Here is a tiny trained network, its code and every weight. The questions are about switching its units off for an input and a target symbol, where a switched-off unit gives its printed mean instead of its output.

import numpy as np


def w(rows, s, z=0):
    codes = np.array(rows[::2]) - 128.0
    scale = np.full(codes.shape[1], s)
    scale[-1] = z or s
    return codes * scale


def norm(h):
    return h / np.sqrt((h * h).mean(-1, keepdims=True) + 1e-5)


def f(y):
    return y / 2 * (1 + np.tanh(0.7978845608 * (y + 0.044715 * y**3)))


def softmax(a):
    e = np.exp(a - a.max(-1, keepdims=True))
    return e / e.sum(-1, keepdims=True)


def log_softmax(a):
    a = a - a.max(-1, keepdims=True)
    return a - np.log(np.exp(a).sum(-1, keepdims=True))


def net(x, mask):
    ids = ['αηθλμω'.index(c) for c in x.split()]
    T = len(ids)
    res = E[ids] + P[:T]
    u = 0
    for l in range(2):
        q, k, v = (norm(res) @ M[l].T for M in (Q, K, V))
        z = softmax(np.where(np.tri(T) > 0, q @ k.T / 3**0.5, -1e9)) @ v
        res = res + np.where(mask[u], z, O[l][:, -1]) @ O[l][:, :-1]
        u += 1
        y = f(norm(res) @ A[l][:, :-1].T + A[l][:, -1])
        res = res + np.where(mask[u : u + 8], y, B[l][:, -1]) @ B[l][:, :-1]
        u += 8
    return log_softmax(norm(res)[-1] @ U[:, :-1].T + U[:, -1])


Q, K, V, O, A, B = {}, {}, {}, {}, {}, {}
E = w([
[101,153,63,92,48,179,149,90,127,118,111],'α',
[135,191,149,88,192,80,75,124,122,117,225],'η',
[166,124,150,119,133,185,95,180,154,145,104],'θ',
[102,66,122,98,200,148,91,134,98,71,106],'λ',
[148,101,112,140,72,83,161,136,204,56,254],'μ',
[108,52,138,167,148,76,99,132,109,140,93],'ω',
],0.022)
P = w([
[174,160,126,126,85,127,162,158,119,31,103],'0',
[149,126,109,164,154,94,150,139,59,171,254],'1',
[58,129,130,185,125,160,59,76,156,123,142],'2',
[194,91,66,67,97,97,139,109,158,149,94],'3',
[121,93,94,153,155,130,158,148,63,171,195],'4',
[45,103,127,157,139,182,68,74,165,153,128],'5',
[197,104,58,142,115,116,167,121,188,167,80],'6',
[103,90,108,167,157,132,183,166,91,185,180],'7',
[45,116,126,144,157,174,67,78,209,162,148],'8',
[192,137,82,159,155,115,163,128,191,172,101],'9',
[88,105,96,139,163,144,190,152,100,196,161],'10',
[118,78,98,134,83,187,62,66,147,187,114],'11',
],0.016)
Q[0] = w([
[176,156,146,160,145,55,225,185,13,103,114],'0.h0',
[111,86,35,103,175,141,214,203,47,180,218],'0.h0',
[218,180,92,105,76,76,226,187,1,147,95],'0.h0',
],0.0072)
K[0] = w([
[156,90,174,167,143,45,107,109,81,73,119],'0.h0',
[143,124,122,109,120,129,142,167,112,8,120],'0.h0',
[145,122,147,140,102,76,73,105,84,76,149],'0.h0',
],0.012)
V[0] = w([
[188,200,107,104,157,253,127,190,151,95,166],'0.h0',
[145,120,159,161,154,133,83,193,146,174,126],'0.h0',
[141,81,190,98,150,123,146,154,114,60,102],'0.h0',
],0.0075)
O[0] = w([
[74,140,214,62,118,60,140,127,158,109,255,253],'0.h0',
[208,125,130,145,112,237,192,40,135,143,107,50],'0.h0',
[150,166,158,71,136,125,110,200,161,128,48,127],'0.h0',
],0.0097,0.0047)
A[0] = w([
[185,84,149,107,137,35,60,187,178,120,88,44],'0.n0',
[155,153,145,124,194,77,61,127,124,52,117,105],'0.n1',
[128,88,75,49,154,134,189,105,122,110,101,66],'0.n2',
[255,214,129,57,109,75,142,130,187,101,118,54],'0.n3',
[82,93,133,49,111,137,111,154,104,21,102,75],'0.n4',
[131,135,126,117,73,82,229,139,167,141,233,109],'0.n5',
[72,105,157,155,143,166,185,187,46,136,215,4],'0.n6',
[222,106,125,97,191,179,185,195,113,134,111,184],'0.n7',
],0.0084,0.0016)
B[0] = w([
[85,163,191,52,149,139,91,125,239,110,233,193],'0.n0',
[121,73,38,157,177,89,147,143,208,89,75,158],'0.n1',
[165,197,146,252,157,98,166,127,204,151,181,150],'0.n2',
[163,68,79,67,131,127,126,172,195,192,64,166],'0.n3',
[178,169,130,148,85,168,193,155,153,182,93,175],'0.n4',
[143,86,120,187,199,160,96,158,72,178,44,255],'0.n5',
[1,212,154,125,100,179,102,112,105,151,187,184],'0.n6',
[48,18,32,174,141,108,75,142,65,136,141,165],'0.n7',
],0.0082)
Q[1] = w([
[40,199,114,164,141,135,218,254,124,122,104],'1.h0',
[164,114,117,75,125,121,170,210,182,176,165],'1.h0',
[52,132,176,114,127,147,161,156,115,162,164],'1.h0',
],0.0096)
K[1] = w([
[144,176,99,55,1,92,200,177,59,25,141],'1.h0',
[132,100,220,112,147,104,111,158,165,93,52],'1.h0',
[129,151,171,109,110,167,139,212,189,82,125],'1.h0',
],0.008)
V[1] = w([
[138,151,72,119,130,128,240,61,128,166,141],'1.h0',
[74,83,185,43,44,191,211,199,129,234,88],'1.h0',
[104,250,2,43,169,115,126,9,95,188,106],'1.h0',
],0.0062)
O[1] = w([
[77,119,7,215,170,104,146,64,139,72,124,36],'1.h0',
[149,38,112,169,166,111,84,47,128,73,131,224],'1.h0',
[92,53,155,57,215,116,149,137,114,224,146,2],'1.h0',
],0.011,0.0047)
A[1] = w([
[166,162,118,102,105,163,206,129,127,67,26,7],'1.n0',
[152,169,245,124,122,161,87,121,123,109,147,215],'1.n1',
[73,160,99,150,94,114,101,94,140,147,110,111],'1.n2',
[150,107,162,170,118,78,176,81,135,129,136,177],'1.n3',
[99,138,109,114,118,157,96,81,61,115,127,2],'1.n4',
[118,108,166,107,105,174,101,50,80,106,175,172],'1.n5',
[163,114,124,121,113,139,114,100,159,77,97,184],'1.n6',
[203,171,104,95,101,163,137,108,195,155,101,13],'1.n7',
],0.012,0.0024)
B[1] = w([
[147,134,204,8,95,95,182,121,208,104,114,149],'1.n0',
[162,154,100,126,106,146,222,83,103,114,41,241],'1.n1',
[130,59,130,148,180,97,30,132,55,125,146,196],'1.n2',
[124,154,190,58,80,146,189,117,136,117,118,139],'1.n3',
[53,91,137,70,108,57,116,158,200,107,164,170],'1.n4',
[141,84,149,128,171,172,118,62,138,136,132,255],'1.n5',
[100,186,135,119,224,99,123,187,104,192,129,165],'1.n6',
[78,124,159,135,145,160,88,140,147,62,225,179],'1.n7',
],0.013,0.0081)
U = w([
[83,79,133,170,152,133,5,136,150,123,193,62],'α',
[86,184,163,117,147,172,185,206,19,237,127,71],'η',
[204,123,169,134,140,204,169,50,112,156,50,169],'θ',
[153,123,135,13,72,108,151,216,204,89,95,252],'λ',
[122,206,78,194,51,127,92,167,36,35,71,173],'μ',
[223,105,12,215,221,135,78,196,85,200,1,138],'ω',
],0.0073,0.0019)

Each question gives the input, a string of symbols that net reads in full, and the target symbol t.
The units are the heads (3 rows each of Q, K, V and O) and the neurons (one row each of A and B). Each row of codes is followed by its name. A weight is (code - 128) times the scale printed after its matrix; where a second scale follows, it is the last column's (O, A, B and U).
mask holds one flag per unit, layer by layer, with each layer's heads first. A switched-off unit (its flag False) gives its mean, the last column of its rows in O or B, instead of its output. The means were averaged over made-up inputs and are rounded, as every weight is.
A unit's drop is (log p(t) with every unit on - log p(t) with that unit switched off) / (log p(t) with every unit on - log p(t) with every unit switched off).
The circuit of an input: a set's keep is (log p(t) with only the set's units on - log p(t) with every unit switched off) / (log p(t) with every unit on - log p(t) with every unit switched off). Starting from the 12 units with the biggest drops (on a tie, the unit counted first), units are removed one at a time, each time the one whose removal leaves the highest keep (on an exact tie, the one counted first), for as long as the keep stays at least 0.8.
units of the circuit, in order: the units of the circuit, biggest drop first
top k neurons: the k neurons with the biggest drops, biggest first
k most important neurons of layer l: the k neurons of layer l with the biggest drops, biggest first
drop of u: that unit's drop, to one decimal
input α λ ω θ λ α ω α ω θ, target α: most important neuron of layer 0 => (0.n0)
input ω ω ω α μ α θ, target λ: 3 most important neurons of layer 0 => (0.n0 0.n5 0.n1)
input μ ω μ η θ η, target θ: units of the circuit, in order => (0.h0 1.n1)
input θ μ α λ α α θ α η η θ λ, target θ: units of the circuit, in order => (0.h0 1.n1)
input η ω ω α ω ω λ μ, target η: units of the circuit, in order => (0.n5 1.h0)
input λ α α θ α θ λ ω λ λ λ, target λ: units of the circuit, in order => (0.h0 0.n5)
input α α η α α α α, target ω: 2 most important neurons of layer 0 => (0.n6 0.n5)
input α η α θ θ θ μ θ ω ω, target α: 2 most important neurons of layer 0 => (0.n5 0.n0)
input α ω θ μ η α ω η λ α ω θ, target θ: top 2 neurons => (1.n1 0.n7)
input μ θ λ λ ω α α α ω θ μ, target μ: units of the circuit, in order => (1.h0 0.n5)
input α ω α α θ μ μ α α θ, target α: 2 most important neurons of layer 1 => (1.n1 1.n7)
input ω α λ α λ α λ θ α ω, target α: 2 most important neurons of layer 0 => (0.n0 0.n5)
input μ α η ω θ μ α, target α: 2 most important neurons of layer 1 => (1.n7 1.n1)
input η ω α ω θ θ α λ, target η: units of the circuit, in order => (1.h0)
input ω λ α ω λ ω μ α, target ω: top 2 neurons => (0.n7 0.n2)
input θ θ α θ α, target θ: top 2 neurons => (1.n1 1.n5)
input α θ η ω α μ λ α, target α: units of the circuit, in order => (1.h0 0.n4 0.h0)
input θ α μ α μ ω η, target λ: top 2 neurons => (1.n2 1.n5)
input μ α η α λ, target μ: 2 most important neurons of layer 0 => (0.n5 0.n6)
input μ ω ω α α η α μ ω α ω, target μ: top 2 neurons => (1.n1 0.n5)
input θ α θ λ, target λ: most important neuron of layer 1 => (1.n3)
input η θ θ α α, target η: top 2 neurons => (0.n5 0.n2)
input α α μ ω, target λ: drop of 1.h0 => 0.2
input ω λ α ω λ μ θ ω, target ω: drop of 0.h0 => 3.1
input ω θ μ ω μ, target ω: drop of 0.n7 => 0.8
